Below is a small trained network, with its code and all its weights. Each question gives an input and a target symbol and asks what happens when units are switched off, that is, made to give their printed mean instead of their output.

import numpy as np


def w(rows, s, z=0):
    codes = np.array(rows[::2]) - 128.0
    scale = np.full(codes.shape[1], s)
    scale[-1] = z or s
    return codes * scale


def f(y):
    return np.maximum(y, 0)


def softmax(a):
    e = np.exp(a - a.max(-1, keepdims=True))
    return e / e.sum(-1, keepdims=True)


def log_softmax(a):
    a = a - a.max(-1, keepdims=True)
    return a - np.log(np.exp(a).sum(-1, keepdims=True))


def net(x, mask):
    ids = ['αβγδεζηθλμπστψω'.index(c) for c in x.split()]
    T = len(ids)
    res = E[ids] + P[:T]
    u = 0
    for l in range(3):
        r = res
        for j in range(2):
            rows = slice(2 * j, 2 * j + 2)
            q, k, v = (r @ M[l][rows].T for M in (Q, K, V))
            z = softmax(np.where(np.tri(T) > 0, q @ k.T / 2**0.5, -1e9)) @ v
            o = O[l][rows]
            res = res + np.where(mask[u + j], z, o[:, -1]) @ o[:, :-1]
        u += 2
        y = f(res @ A[l][:, :-1].T + A[l][:, -1])
        res = res + np.where(mask[u : u + 4], y, B[l][:, -1]) @ B[l][:, :-1]
        u += 4
    return log_softmax(res[-1] @ U[:, :-1].T + U[:, -1])


Q, K, V, O, A, B = {}, {}, {}, {}, {}, {}
E = w([
[178,124,121,105,149],'α',
[194,94,136,128,232],'β',
[148,121,215,149,102],'γ',
[141,101,134,129,186],'δ',
[211,62,82,254,165],'ε',
[165,92,150,121,168],'ζ',
[27,170,178,52,187],'η',
[148,110,144,119,152],'θ',
[193,74,151,69,159],'λ',
[21,127,161,67,231],'μ',
[182,60,191,4,108],'π',
[162,96,52,163,56],'σ',
[162,92,8,139,98],'τ',
[169,114,37,122,44],'ψ',
[183,104,68,39,47],'ω',
],0.008)
P = w([
[178,253,164,143,195],'0',
[183,130,196,154,168],'1',
[168,128,176,130,167],'2',
[157,105,172,147,140],'3',
[134,102,161,133,127],'4',
[117,91,149,129,114],'5',
[99,80,139,123,103],'6',
[87,70,129,115,91],'7',
[67,62,120,109,76],'8',
[49,52,109,100,65],'9',
[34,40,96,93,55],'10',
[25,34,93,97,43],'11',
[5,23,81,96,30],'12',
],0.0066)
Q[0] = w([
[124,134,76,208,118],'L0H1',
[205,3,141,134,76],'L0H1',
[188,27,114,160,74],'L0H2',
[126,170,72,149,146],'L0H2',
],0.042)
K[0] = w([
[147,53,201,188,158],'L0H1',
[25,20,95,118,59],'L0H1',
[50,3,136,138,76],'L0H2',
[160,152,145,177,165],'L0H2',
],0.033)
V[0] = w([
[192,154,113,88,50],'L0H1',
[130,105,30,184,184],'L0H1',
[79,253,61,128,120],'L0H2',
[171,54,93,53,189],'L0H2',
],0.021)
O[0] = w([
[78,113,172,211,110,49],'L0H1',
[195,203,194,111,125,185],'L0H1',
[86,251,126,151,104,90],'L0H2',
[143,70,210,159,79,253],'L0H2',
],0.015,0.0031)
A[0] = w([
[73,123,141,60,119,2],'L0N1',
[187,86,94,135,100,133],'L0N2',
[253,140,20,221,52,83],'L0N3',
[140,134,46,152,114,62],'L0N4',
],0.015,0.0042)
B[0] = w([
[183,156,162,131,169,186],'L0N1',
[52,181,84,111,92,248],'L0N2',
[133,9,151,215,158,160],'L0N3',
[135,152,124,180,161,153],'L0N4',
],0.014,0.011)
Q[1] = w([
[123,35,184,166,123],'L1H1',
[96,143,124,86,1],'L1H1',
[219,117,201,136,69],'L1H2',
[143,47,147,187,111],'L1H2',
],0.044)
K[1] = w([
[194,90,155,138,88],'L1H1',
[92,57,144,102,18],'L1H1',
[168,111,254,103,95],'L1H2',
[143,53,173,119,76],'L1H2',
],0.037)
V[1] = w([
[159,158,16,199,1],'L1H1',
[165,127,95,168,92],'L1H1',
[125,90,100,174,171],'L1H2',
[49,98,173,147,126],'L1H2',
],0.0032)
O[1] = w([
[200,73,149,252,119,93],'L1H1',
[167,117,159,182,206,83],'L1H1',
[127,71,127,135,216,103],'L1H2',
[120,154,205,200,133,252],'L1H2',
],0.0016,0.0015)
A[1] = w([
[178,155,127,169,18,149],'L1N1',
[230,118,2,145,80,165],'L1N2',
[208,140,84,40,115,123],'L1N3',
[195,116,133,170,70,2],'L1N4',
],0.013,0.009)
B[1] = w([
[227,133,134,145,197,210],'L1N1',
[100,191,218,234,123,175],'L1N2',
[178,67,43,189,74,254],'L1N3',
[5,119,44,90,48,163],'L1N4',
],0.011,0.0092)
Q[2] = w([
[83,141,10,162,144],'L2H1',
[105,202,96,28,228],'L2H1',
[252,66,92,61,125],'L2H2',
[128,191,109,52,181],'L2H2',
],0.038)
K[2] = w([
[53,113,134,23,151],'L2H1',
[126,253,31,87,117],'L2H1',
[133,228,188,76,129],'L2H2',
[96,172,63,120,36],'L2H2',
],0.039)
V[2] = w([
[72,216,80,70,65],'L2H1',
[100,251,221,129,121],'L2H1',
[67,252,188,185,14],'L2H2',
[187,229,254,73,79],'L2H2',
],0.0023)
O[2] = w([
[58,61,68,79,224,21],'L2H1',
[19,204,80,106,253,2],'L2H1',
[79,194,191,74,114,122],'L2H2',
[218,152,89,75,8,39],'L2H2',
],0.0014,0.0029)
A[2] = w([
[111,45,120,134,143,29],'L2N1',
[218,124,201,1,125,96],'L2N2',
[149,121,215,49,170,255],'L2N3',
[120,142,115,41,213,91],'L2N4',
],0.016,0.0074)
B[2] = w([
[176,196,131,142,119,254],'L2N1',
[84,120,66,204,199,229],'L2N2',
[137,106,198,7,124,227],'L2N3',
[158,115,123,146,40,181],'L2N4',
],0.019,0.0086)
U = w([
[156,202,145,104,180,89],'α',
[137,117,94,191,187,20],'β',
[60,207,111,158,175,138],'γ',
[206,169,53,79,174,130],'δ',
[87,181,128,123,138,145],'ε',
[111,142,112,121,147,174],'ζ',
[33,111,145,181,121,154],'η',
[84,145,129,106,120,207],'θ',
[132,118,137,87,90,120],'λ',
[111,1,101,170,66,213],'μ',
[126,210,119,113,76,2],'π',
[159,61,146,107,124,156],'σ',
[116,68,123,139,187,184],'τ',
[218,63,194,152,125,116],'ψ',
[199,137,192,215,163,103],'ω',
],0.0069,0.0068)

Each question gives the input, a string of symbols that net reads in full, and the target symbol t.
The units are the heads (2 rows each of Q, K, V and O) and the neurons (one row each of A and B). Each row of codes is followed by its name. A weight is (code - 128) times the scale printed after its matrix; where a second scale follows, it is the last column's (O, A, B and U).
mask holds one flag per unit, layer by layer, with each layer's heads first. A switched-off unit (its flag False) gives its mean, the last column of its rows in O or B, instead of its output. The means were averaged over made-up inputs and are rounded, as every weight is.
A unit's drop is (log p(t) with every unit on - log p(t) with that unit switched off) / (log p(t) with every unit on - log p(t) with every unit switched off).
The circuit of an input: a set's keep is (log p(t) with only the set's units on - log p(t) with every unit switched off) / (log p(t) with every unit on - log p(t) with every unit switched off). Starting from the 12 units with the biggest drops (on a tie, the unit counted first), units are removed one at a time, each time the one whose removal leaves the highest keep (on an exact tie, the one counted first), for as long as the keep stays at least 0.8.
units of the circuit, in order: the units of the circuit, biggest drop first
unit that matters most: the unit with the biggest drop
top k neurons: the k neurons with the biggest drops, biggest first
k most important neurons of layer l: the k neurons of layer l with the biggest drops, biggest first
input μ γ ε α π τ η θ μ θ, target μ: units of the circuit, in order	[L0H1; L1N3; L1N2; L2N1]
input γ ω μ μ λ μ μ μ η, target μ: unit that matters most	L2N4
input π π μ σ ε β μ α μ, target ω: units of the circuit, in order	[L2N1; L0H1; L0H2]
input λ τ μ μ, target ψ: units of the circuit, in order	[L0N2; L0H2]
input σ γ β η μ α, target μ: top 3 neurons	[L1N3; L0N2; L1N2]
input μ μ ε ψ, target ω: top 4 neurons	[L2N1; L0N3; L2N3; L1N1]
input γ ε μ μ η ω γ, target ω: units of the circuit, in order	[L0H1; L2N1; L0H2]
input τ μ σ η ω θ γ γ μ τ τ γ π, target τ: top 3 neurons	[L2N2; L2N3; L1N1]
input μ γ μ ψ μ γ ψ θ γ ε, target ω: top 4 neurons	[L2N1; L0N3; L2N3; L1N2]
input μ ε μ μ μ ψ μ η ψ α β, target ψ: units of the circuit, in order	[L0N2; L0H1; L2N2]
input ζ τ τ μ μ τ γ β μ μ γ μ, target σ: top 2 neurons	[L2N3; L1N3]
input μ μ ω μ α μ η μ μ γ π, target π: units of the circuit, in order	[L2N1; L0N2; L0H1; L0H2]
input μ γ ω η γ μ μ τ μ ψ, target ω: top 2 neurons	[L1N1; L2N1]
input μ μ λ, target μ: unit that matters most	L0N2
input μ μ μ θ θ, target μ: top 4 neurons	[L0N2; L0N3; L1N2; L2N3]
input θ μ γ ψ μ ω η μ μ μ μ μ, target λ: top 3 neurons	[L1N3; L0N2; L2N3]
input τ λ μ ψ γ γ η, target α: top 3 neurons	[L2N3; L1N3; L1N1]
input μ η ε γ, target η: 3 most important neurons of layer 1	[L1N2; L1N1; L1N3]
input ω ζ β μ τ ω γ ω τ γ ζ, target τ: top 4 neurons	[L2N2; L1N3; L1N1; L0N3]
input ψ μ η η ζ β β τ τ ε ε η, target γ: units of the circuit, in order	[L0H2]
input ε ε β ω η β ω τ μ δ, target τ: 3 most important neurons of layer 2	[L2N2; L2N1; L2N4]
input γ μ ε β γ μ α, target μ: top 3 neurons	[L1N3; L1N2; L0N2]
input γ β η τ θ τ γ μ γ μ β μ, target μ: top 4 neurons	[L2N4; L1N3; L0N1; L0N3]
input μ α ψ μ β μ γ μ γ τ, target ω: 2 most important neurons of layer 1	[L1N1; L1N4]
input μ γ γ μ η β γ β μ λ η, target δ: units of the circuit, in order	[L0H1; L0N1]
